Below is a small trained network, with its code and all its weights. Each question gives an input and a target symbol and asks what happens when units are switched off, that is, made to give their printed mean instead of their output.

import numpy as np


def w(rows, s, z=0):
    codes = np.array(rows[::2]) - 128.0
    scale = np.full(codes.shape[1], s)
    scale[-1] = z or s
    return codes * scale


def f(y):
    return y / 2 * (1 + np.tanh(0.7978845608 * (y + 0.044715 * y**3)))


def softmax(a):
    e = np.exp(a - a.max(-1, keepdims=True))
    return e / e.sum(-1, keepdims=True)


def log_softmax(a):
    a = a - a.max(-1, keepdims=True)
    return a - np.log(np.exp(a).sum(-1, keepdims=True))


def net(x, mask):
    ids = ['ΘΣΩβγδελμτφψ'.index(c) for c in x.split()]
    T = len(ids)
    res = E[ids] + P[:T]
    r = res
    for j in range(2):
        rows = slice(4 * j, 4 * j + 4)
        q, k, v = (r @ M[0][rows].T for M in (Q, K, V))
        z = softmax(np.where(np.tri(T) > 0, q @ k.T / 4**0.5, -1e9)) @ v
        o = O[0][rows]
        res = res + np.where(mask[j], z, o[:, -1]) @ o[:, :-1]
    y = f(res @ A[0][:, :-1].T + A[0][:, -1])
    res = res + np.where(mask[2:14], y, B[0][:, -1]) @ B[0][:, :-1]
    return log_softmax(res[-1] @ U[:, :-1].T + U[:, -1])


Q, K, V, O, A, B = {}, {}, {}, {}, {}, {}
E = w([
[251,163,101,135,97,139],'Θ',
[33,58,122,177,74,117],'Σ',
[109,127,130,149,88,187],'Ω',
[112,71,103,146,82,143],'β',
[93,135,20,84,113,122],'γ',
[75,169,68,119,128,183],'δ',
[100,58,96,75,160,94],'ε',
[53,121,84,111,78,127],'λ',
[141,130,160,67,151,183],'μ',
[79,155,56,154,19,167],'τ',
[182,94,185,18,97,153],'φ',
[98,179,100,52,99,123],'ψ',
],0.015)
P = w([
[42,67,18,93,18,255],'0',
[35,142,144,52,214,163],'1',
[44,164,165,52,171,164],'2',
[53,164,192,58,160,164],'3',
[69,180,193,53,146,175],'4',
[57,178,178,75,124,173],'5',
[53,164,200,89,121,169],'6',
],0.0077)
Q[0] = w([
[143,115,132,127,109,209],'h0',
[68,98,145,144,152,110],'h0',
[180,100,108,191,134,117],'h0',
[188,184,151,220,143,9],'h0',
[172,152,164,126,89,72],'h1',
[199,83,115,195,222,45],'h1',
[47,171,183,26,35,99],'h1',
[136,151,156,163,173,106],'h1',
],0.014)
K[0] = w([
[158,127,125,83,77,137],'h0',
[108,128,81,151,221,223],'h0',
[159,148,158,183,191,142],'h0',
[181,227,158,233,206,9],'h0',
[166,90,134,174,149,60],'h1',
[12,172,203,87,78,59],'h1',
[239,116,51,172,93,107],'h1',
[88,152,158,152,152,149],'h1',
],0.013)
V[0] = w([
[27,216,95,136,96,108],'h0',
[208,137,100,243,128,222],'h0',
[66,135,254,153,82,158],'h0',
[99,232,128,41,231,197],'h0',
[198,119,167,88,109,73],'h1',
[194,101,28,163,124,103],'h1',
[142,77,126,135,208,226],'h1',
[57,62,134,81,130,58],'h1',
],0.016)
O[0] = w([
[212,140,83,105,90,160,232],'h0',
[102,139,169,163,86,19,93],'h0',
[101,84,152,126,60,161,132],'h0',
[147,133,98,2,150,104,166],'h0',
[98,180,162,111,140,152,1],'h1',
[142,179,136,155,170,89,139],'h1',
[132,70,163,86,166,89,225],'h1',
[94,111,119,170,162,191,122],'h1',
],0.018,0.008)
A[0] = w([
[106,193,133,129,123,4,119],'n0',
[181,139,97,223,114,146,98],'n1',
[65,82,9,113,104,94,133],'n2',
[71,167,145,173,206,245,103],'n3',
[63,96,110,51,164,177,121],'n4',
[125,69,191,254,173,158,53],'n5',
[81,91,194,83,112,185,59],'n6',
[62,26,168,129,114,93,252],'n7',
[247,189,163,192,126,154,107],'n8',
[47,182,164,164,97,69,47],'n9',
[127,219,205,153,80,74,3],'n10',
[163,153,88,111,203,188,182],'n11',
],0.0068,0.0029)
B[0] = w([
[104,43,152,245,49,229,173],'n0',
[80,72,154,70,217,73,192],'n1',
[165,141,194,103,172,136,188],'n2',
[173,37,138,205,45,76,200],'n3',
[106,192,100,187,95,114,249],'n4',
[211,241,39,49,31,125,172],'n5',
[52,131,37,156,199,91,193],'n6',
[89,213,184,126,157,169,212],'n7',
[1,88,113,129,148,90,186],'n8',
[192,116,107,16,178,78,143],'n9',
[129,167,70,49,168,146,155],'n10',
[132,143,248,189,137,127,223],'n11',
],0.0093,0.018)
U = w([
[96,77,73,169,135,43,17],'Θ',
[122,143,109,145,124,128,87],'Σ',
[182,90,71,109,137,109,2],'Ω',
[36,161,87,203,137,172,172],'β',
[169,155,111,234,132,118,116],'γ',
[99,26,103,116,154,217,106],'δ',
[153,155,79,188,230,98,98],'ε',
[151,176,77,140,147,236,134],'λ',
[96,134,238,132,55,86,216],'μ',
[104,137,29,134,69,172,116],'τ',
[50,158,146,39,144,136,159],'φ',
[134,253,70,165,93,61,186],'ψ',
],0.0038,0.0033)

Each question gives the input, a string of symbols that net reads in full, and the target symbol t.
The units are the heads (4 rows each of Q, K, V and O) and the neurons (one row each of A and B). Each row of codes is followed by its name. A weight is (code - 128) times the scale printed after its matrix; where a second scale follows, it is the last column's (O, A, B and U).
mask holds one flag per unit, heads first, then neurons. A switched-off unit (its flag False) gives its mean, the last column of its rows in O or B, instead of its output. The means were averaged over made-up inputs and are rounded, as every weight is.
A unit's drop is (log p(t) with every unit on - log p(t) with that unit switched off) / (log p(t) with every unit on - log p(t) with every unit switched off).
The circuit of an input: a set's keep is (log p(t) with only the set's units on - log p(t) with every unit switched off) / (log p(t) with every unit on - log p(t) with every unit switched off). Starting from the 12 units with the biggest drops (on a tie, the unit counted first), units are removed one at a time, each time the one whose removal leaves the highest keep (on an exact tie, the one counted first), for as long as the keep stays at least 0.8.
units of the circuit, in order: the units of the circuit, biggest drop first
top k neurons: the k neurons with the biggest drops, biggest first
which heads matter: for each layer, one digit per head in row order, 1 if its drop is at least 0.15 and else 0, layers parted by /
drop when u is switched off: that unit's drop, to one decimal
input Ω β Σ, target μ: units of the circuit, in order	h0
input φ μ β ε γ γ, target β: units of the circuit, in order	h0; h1; n4
input τ μ Ω, target Θ: units of the circuit, in order	h0; n1; n8; h1
input ψ μ Σ, target λ: units of the circuit, in order	h0; h1
input β φ Ω, target ψ: which heads matter	10
input μ φ Σ Ω, target φ: units of the circuit, in order	h0; n3
input φ Ω ψ, target β: top 2 neurons	n6; n4
input φ μ Ω μ τ μ δ, target β: units of the circuit, in order	h0; h1; n4
input λ τ Ω μ φ, target δ: which heads matter	11
input ψ ψ γ ψ β ψ τ, target λ: which heads matter	10
input δ δ φ δ Ω ψ, target Ω: units of the circuit, in order	h1; h0
input ε ε φ τ μ, target γ: units of the circuit, in order	n3; h0; h1; n11
input τ μ Σ δ, target Θ: top 2 neurons	n1; n8
input ε φ φ Σ, target γ: top 2 neurons	n3; n11
input ψ γ δ, target λ: which heads matter	10
input φ φ δ φ τ τ, target β: which heads matter	11
input β μ λ λ φ, target ψ: units of the circuit, in order	n5; h0
input μ δ Ω τ, target φ: units of the circuit, in order	h0; n3
input φ δ τ β ψ Ω, target β: top 2 neurons	n6; n4
input β μ λ μ, target ψ: top neuron	n5
input ψ Σ ε Ω, target λ: units of the circuit, in order	h0
input μ β λ μ β, target φ: drop when n11 is switched off	0.0
